Here is a tiny trained network, its code and every weight. The questions are about switching its units off for an input and a class, where a switched-off unit gives its printed mean instead of its output.

import numpy as np


def w(rows, s, z=0):
    codes = np.array(rows[::2]) - 128.0
    scale = np.full(codes.shape[1], s)
    scale[-1] = z or s
    return codes * scale


def norm(h):
    return h / np.sqrt((h * h).mean(-1, keepdims=True) + 1e-5)


def f(y):
    return np.maximum(y, 0)


def log_softmax(a):
    a = a - a.max(-1, keepdims=True)
    return a - np.log(np.exp(a).sum(-1, keepdims=True))


def net(x, mask):
    res = np.array(x, float).reshape(1, 6) / 4 @ E
    u = 0
    for l in range(4):
        y = f(norm(res) @ A[l][:, :-1].T + A[l][:, -1])
        res = res + np.where(mask[u : u + 9], y, B[l][:, -1]) @ B[l][:, :-1]
        u += 9
    return log_softmax(norm(res)[-1] @ U[:, :-1].T + U[:, -1])


A, B = {}, {}
E = w([
[124,145,127,111,118,152,146,122,126,118],'x0',
[114,133,125,137,131,108,133,133,132,132],'x1',
[105,144,131,120,123,112,137,135,119,125],'x2',
[12,116,135,111,41,208,40,216,180,136],'x3',
[104,128,226,203,172,152,145,170,97,72],'x4',
[145,166,125,177,112,124,83,54,136,81],'x5',
],0.011)
A[0] = w([
[51,121,122,157,129,170,49,136,225,115,82],'0.n0',
[150,199,136,131,100,91,61,82,193,25,252],'0.n1',
[154,146,213,112,199,100,196,10,146,85,21],'0.n2',
[149,167,63,122,96,121,85,90,100,128,52],'0.n3',
[142,70,134,210,88,149,139,153,89,144,49],'0.n4',
[178,156,59,85,149,58,136,75,133,166,144],'0.n5',
[158,47,108,146,139,119,180,149,111,132,94],'0.n6',
[138,177,176,106,133,144,144,184,254,130,16],'0.n7',
[160,102,208,131,196,86,182,162,104,89,230],'0.n8',
],0.0084,0.0021)
B[0] = w([
[79,255,163,65,68,204,73,169,52,174,251],'0.n0',
[187,71,134,189,25,95,103,71,61,83,238],'0.n1',
[95,68,41,188,176,67,112,171,90,153,251],'0.n2',
[164,209,68,48,98,78,123,65,173,209,184],'0.n3',
[84,190,154,112,157,160,136,139,126,98,156],'0.n4',
[85,161,251,62,139,154,142,10,179,106,253],'0.n5',
[176,208,147,65,70,172,163,126,100,217,180],'0.n6',
[124,84,127,119,175,58,84,150,90,30,166],'0.n7',
[187,238,33,80,113,232,159,198,11,159,253],'0.n8',
],0.0065,0.0075)
A[1] = w([
[79,114,63,110,66,152,113,145,188,156,73],'1.n0',
[60,187,109,3,179,118,158,158,118,133,147],'1.n1',
[178,90,83,62,173,53,197,46,87,165,142],'1.n2',
[207,74,139,199,159,72,168,175,90,71,92],'1.n3',
[103,127,124,216,109,167,62,248,153,101,82],'1.n4',
[109,3,89,98,94,117,140,139,119,188,4],'1.n5',
[237,146,152,47,142,68,174,79,223,183,128],'1.n6',
[105,148,115,40,95,153,69,123,187,142,137],'1.n7',
[37,103,143,66,91,142,42,92,172,170,150],'1.n8',
],0.0071,0.0032)
B[1] = w([
[148,116,63,213,121,113,123,42,136,132,177],'1.n0',
[246,68,163,148,154,215,172,136,209,209,244],'1.n1',
[36,129,216,113,94,253,35,138,227,114,254],'1.n2',
[125,136,23,162,222,115,165,199,210,151,165],'1.n3',
[59,69,199,68,88,128,191,26,168,166,203],'1.n4',
[132,87,71,203,114,38,105,104,226,54,136],'1.n5',
[19,147,234,114,99,154,211,220,86,152,224],'1.n6',
[199,32,80,150,168,53,119,159,112,236,227],'1.n7',
[223,183,20,134,136,48,73,157,68,39,239],'1.n8',
],0.007,0.0078)
A[2] = w([
[176,91,179,58,136,114,138,2,169,170,89],'2.n0',
[106,96,208,125,75,157,108,143,120,122,132],'2.n1',
[134,87,104,135,145,126,65,139,157,190,28],'2.n2',
[133,199,109,212,139,140,97,128,71,60,79],'2.n3',
[101,139,156,142,46,129,63,81,145,126,122],'2.n4',
[199,122,79,151,108,92,91,142,139,152,3],'2.n5',
[150,70,140,113,105,102,125,169,227,183,79],'2.n6',
[71,178,202,135,126,195,121,26,107,117,95],'2.n7',
[127,47,189,99,124,176,41,199,121,150,147],'2.n8',
],0.0087,0.0031)
B[2] = w([
[61,159,150,143,90,120,113,176,161,62,223],'2.n0',
[53,166,161,160,116,125,138,82,223,150,225],'2.n1',
[140,115,132,185,122,132,137,104,168,99,174],'2.n2',
[159,11,148,193,133,60,142,133,198,136,205],'2.n3',
[162,177,138,129,90,118,150,100,73,99,249],'2.n4',
[110,53,89,136,117,144,120,116,96,190,182],'2.n5',
[93,95,124,151,182,149,163,118,105,107,194],'2.n6',
[106,100,135,149,84,108,72,169,126,71,253],'2.n7',
[86,147,159,91,182,128,172,133,165,92,254],'2.n8',
],0.012,0.0071)
A[3] = w([
[203,182,101,136,95,148,153,119,47,143,115],'3.n0',
[51,102,133,121,110,196,123,120,78,134,140],'3.n1',
[49,117,139,75,89,176,91,140,90,175,127],'3.n2',
[165,194,43,120,116,34,38,50,48,125,110],'3.n3',
[138,97,84,33,158,147,85,198,186,192,3],'3.n4',
[110,29,53,120,139,111,118,119,133,173,79],'3.n5',
[50,129,110,50,87,118,96,119,211,118,99],'3.n6',
[131,142,205,2,134,106,166,57,162,155,34],'3.n7',
[133,150,177,249,110,72,118,108,82,58,101],'3.n8',
],0.0087,0.0037)
B[3] = w([
[131,166,114,90,133,88,51,239,39,202,192],'3.n0',
[157,122,116,98,85,40,121,96,139,185,211],'3.n1',
[149,51,95,133,186,119,143,70,183,89,232],'3.n2',
[149,154,156,18,129,191,109,223,185,181,213],'3.n3',
[143,77,141,168,221,30,94,30,145,86,179],'3.n4',
[122,38,91,255,144,75,192,16,135,122,191],'3.n5',
[242,106,76,167,175,120,154,166,20,146,254],'3.n6',
[24,117,159,158,157,166,123,164,177,136,193],'3.n7',
[116,109,69,117,136,124,128,3,133,70,241],'3.n8',
],0.0089,0.0072)
U = w([
[3,163,221,84,184,208,194,178,212,164,155],'0',
[154,44,69,213,192,92,167,60,131,154,218],'1',
[64,184,186,177,32,109,64,49,142,27,101],'2',
[189,173,70,87,29,136,35,157,88,202,3],'3',
[185,210,127,144,213,227,185,241,50,209,33],'4',
],0.011,0.0041)

Each question gives the input, the list of numbers given to net, and the class t.
The units are the neurons (one row each of A and B). Each row of codes is followed by its name. A weight is (code - 128) times the scale printed after its matrix; where a second scale follows, it is the last column's (A, B and U).
mask holds one flag per neuron, layer by layer. A switched-off neuron (its flag False) gives its mean, the last column of its row in B, instead of its output. The means were averaged over made-up inputs and are rounded, as every weight is.
A unit's drop is (log p(t) with every unit on - log p(t) with that unit switched off) / (log p(t) with every unit on - log p(t) with every unit switched off).
The circuit of an input: a set's keep is (log p(t) with only the set's units on - log p(t) with every unit switched off) / (log p(t) with every unit on - log p(t) with every unit switched off). Starting from the 12 units with the biggest drops (on a tie, the unit counted first), units are removed one at a time, each time the one whose removal leaves the highest keep (on an exact tie, the one counted first), for as long as the keep stays at least 0.8.
units of the circuit, in order: the units of the circuit, biggest drop first
k most important neurons: the k neurons with the biggest drops, biggest first
top k neurons in layer l: the k neurons of layer l with the biggest drops, biggest first
drop of u: that unit's drop, to one decimal
input [-8,-5,4,8,-1,4], class 3: 2 most important neurons -> [1.n8; 1.n2]
input [-1,4,-3,-8,8,0], class 4: 3 most important neurons -> [0.n8; 0.n1; 0.n6]
input [-4,2,1,-2,1,-1], class 4: units of the circuit, in order -> [0.n8]
input [-3,4,1,5,0,-6], class 1: 4 most important neurons -> [1.n2; 1.n8; 1.n6; 1.n7]
input [7,-5,-2,8,-2,1], class 3: 4 most important neurons -> [1.n8; 0.n0; 2.n4; 1.n0]
input [-4,5,4,7,0,8], class 3: 4 most important neurons -> [1.n2; 1.n8; 3.n3; 1.n6]
input [-3,7,1,8,0,1], class 3: top 2 neurons in layer 2 -> [2.n3; 2.n4]
input [1,7,-7,-1,1,-7], class 4: top 2 neurons in layer 0 -> [0.n8; 0.n5]
input [3,-1,-8,-3,0,1], class 2: top 2 neurons in layer 1 -> [1.n1; 1.n2]
input [6,5,2,5,0,0], class 1: top 2 neurons in layer 1 -> [1.n2; 1.n6]
input [-6,2,-5,7,-1,2], class 3: 2 most important neurons -> [1.n8; 0.n0]
input [-2,7,-4,-4,0,8], class 2: 3 most important neurons -> [0.n5; 1.n2; 1.n8]
input [-3,8,1,-3,0,-2], class 0: 2 most important neurons -> [0.n5; 1.n2]
input [-3,0,5,-4,0,-5], class 0: units of the circuit, in order -> [1.n2]
input [-6,4,-1,-6,1,-5], class 4: top 2 neurons in layer 0 -> [0.n8; 0.n2]
input [5,6,7,5,-1,7], class 3: 2 most important neurons -> [3.n3; 1.n2]
input [8,7,-3,7,6,1], class 2: top 2 neurons in layer 2 -> [2.n7; 2.n4]
input [6,-1,-6,6,-2,-7], class 1: drop of 3.n2 -> 0.0
input [4,-1,-6,1,-5,7], class 3: drop of 1.n7 -> 0.1
input [2,7,-1,-4,-1,2], class 2: drop of 0.n5 -> 0.4
input [1,-7,-2,-3,6,-2], class 4: most important neuron -> [0.n8]
